Here is a tiny trained network, its code and every weight. The questions are about switching its units off for an input and a class, where a switched-off unit gives its printed mean instead of its output.

import numpy as np


def w(rows, s, z=0):
    codes = np.array(rows[::2]) - 128.0
    scale = np.full(codes.shape[1], s)
    scale[-1] = z or s
    return codes * scale


def f(y):
    return y / 2 * (1 + np.tanh(0.7978845608 * (y + 0.044715 * y**3)))


def log_softmax(a):
    a = a - a.max(-1, keepdims=True)
    return a - np.log(np.exp(a).sum(-1, keepdims=True))


def net(x, mask):
    res = np.array(x, float).reshape(1, 4) / 4 @ E
    y = f(res @ A[0][:, :-1].T + A[0][:, -1])
    res = res + np.where(mask, y, B[0][:, -1]) @ B[0][:, :-1]
    return log_softmax(res[-1] @ U[:, :-1].T + U[:, -1])


A, B = {}, {}
E = w([
[10,94,108,110],'x0',
[152,65,84,160],'x1',
[152,80,44,39],'x2',
[102,211,54,142],'x3',
],0.012)
A[0] = w([
[214,88,85,140,158],'N0',
[141,78,220,81,192],'N1',
[34,144,82,77,190],'N2',
[77,108,96,244,135],'N3',
[119,45,113,173,106],'N4',
[166,174,58,144,198],'N5',
[185,238,124,139,179],'N6',
[149,96,176,136,172],'N7',
[252,76,202,147,185],'N8',
[84,94,64,89,170],'N9',
[101,204,213,164,175],'N10',
[143,26,145,136,253],'N11',
[88,146,216,203,135],'N12',
[65,126,75,68,104],'N13',
[130,84,126,169,180],'N14',
[43,185,144,251,199],'N15',
[16,142,67,58,205],'N16',
[158,41,176,132,158],'N17',
[78,87,80,155,219],'N18',
[82,155,163,99,238],'N19',
[62,163,191,130,177],'N20',
[81,169,229,206,93],'N21',
[49,150,55,49,183],'N22',
[208,160,87,166,102],'N23',
[76,167,162,167,137],'N24',
[171,146,120,55,182],'N25',
[116,100,63,206,145],'N26',
[180,117,185,39,106],'N27',
[41,157,198,184,140],'N28',
],0.014,0.0048)
B[0] = w([
[181,140,145,115,211],'N0',
[108,149,186,141,205],'N1',
[67,58,135,139,224],'N2',
[119,144,56,62,181],'N3',
[155,130,143,75,175],'N4',
[190,115,61,150,195],'N5',
[130,175,19,239,214],'N6',
[107,165,178,129,170],'N7',
[167,200,196,151,250],'N8',
[182,54,122,109,218],'N9',
[78,185,71,147,213],'N10',
[162,141,202,53,225],'N11',
[64,179,153,138,207],'N12',
[116,64,135,129,205],'N13',
[146,156,154,70,160],'N14',
[50,150,67,79,233],'N15',
[87,38,152,125,251],'N16',
[143,163,182,96,205],'N17',
[132,110,123,77,196],'N18',
[81,102,140,177,173],'N19',
[47,122,156,112,184],'N20',
[46,192,119,135,215],'N21',
[133,13,175,183,241],'N22',
[172,137,118,136,191],'N23',
[54,165,119,117,178],'N24',
[176,106,147,173,190],'N25',
[149,134,39,41,169],'N26',
[140,120,169,177,188],'N27',
[37,136,135,71,204],'N28',
],0.011,0.015)
U = w([
[148,11,184,133,219],'0',
[112,94,113,221,74],'1',
[41,186,145,140,146],'2',
[220,172,95,216,195],'3',
[121,84,74,110,2],'4',
[201,138,154,67,135],'5',
[182,169,245,165,77],'6',
],0.012,0.0062)

Each question gives the input, the list of numbers given to net, and the class t.
The units are the neurons (one row each of A and B). Each row of codes is followed by its name. A weight is (code - 128) times the scale printed after its matrix; where a second scale follows, it is the last column's (A, B and U).
mask holds one flag per neuron, in row order. A switched-off neuron (its flag False) gives its mean, the last column of its row in B, instead of its output. The means were averaged over made-up inputs and are rounded, as every weight is.
A unit's drop is (log p(t) with every unit on - log p(t) with that unit switched off) / (log p(t) with every unit on - log p(t) with every unit switched off).
The circuit of an input: a set's keep is (log p(t) with only the set's units on - log p(t) with every unit switched off) / (log p(t) with every unit on - log p(t) with every unit switched off). Starting from the 12 units with the biggest drops (on a tie, the unit counted first), units are removed one at a time, each time the one whose removal leaves the highest keep (on an exact tie, the one counted first), for as long as the keep stays at least 0.8.
units of the circuit, in order: the units of the circuit, biggest drop first
most important unit: the unit with the biggest drop
k most important neurons: the k neurons with the biggest drops, biggest first
drop of u: that unit's drop, to one decimal
input [-7,7,3,0], class 3: units of the circuit, in order	(N5; N16)
input [2,6,0,2], class 4: units of the circuit, in order	(N26; N8)
input [-2,1,4,3], class 0: most important unit	N8
input [-1,6,1,5], class 4: units of the circuit, in order	(N8; N26)
input [-5,0,-4,7], class 3: 2 most important neurons	(N6; N5)
input [-7,4,6,-1], class 6: 2 most important neurons	(N8; N11)
input [-6,0,-4,8], class 3: 2 most important neurons	(N6; N5)
input [-2,-5,6,-3], class 6: 2 most important neurons	(N16; N2)
input [-5,7,-5,-1], class 6: drop of N8	0.7
input [-6,5,1,-1], class 6: drop of N8	0.2
input [-3,2,-5,-6], class 6: drop of N8	1.1
input [1,3,1,8], class 4: drop of N26	0.3
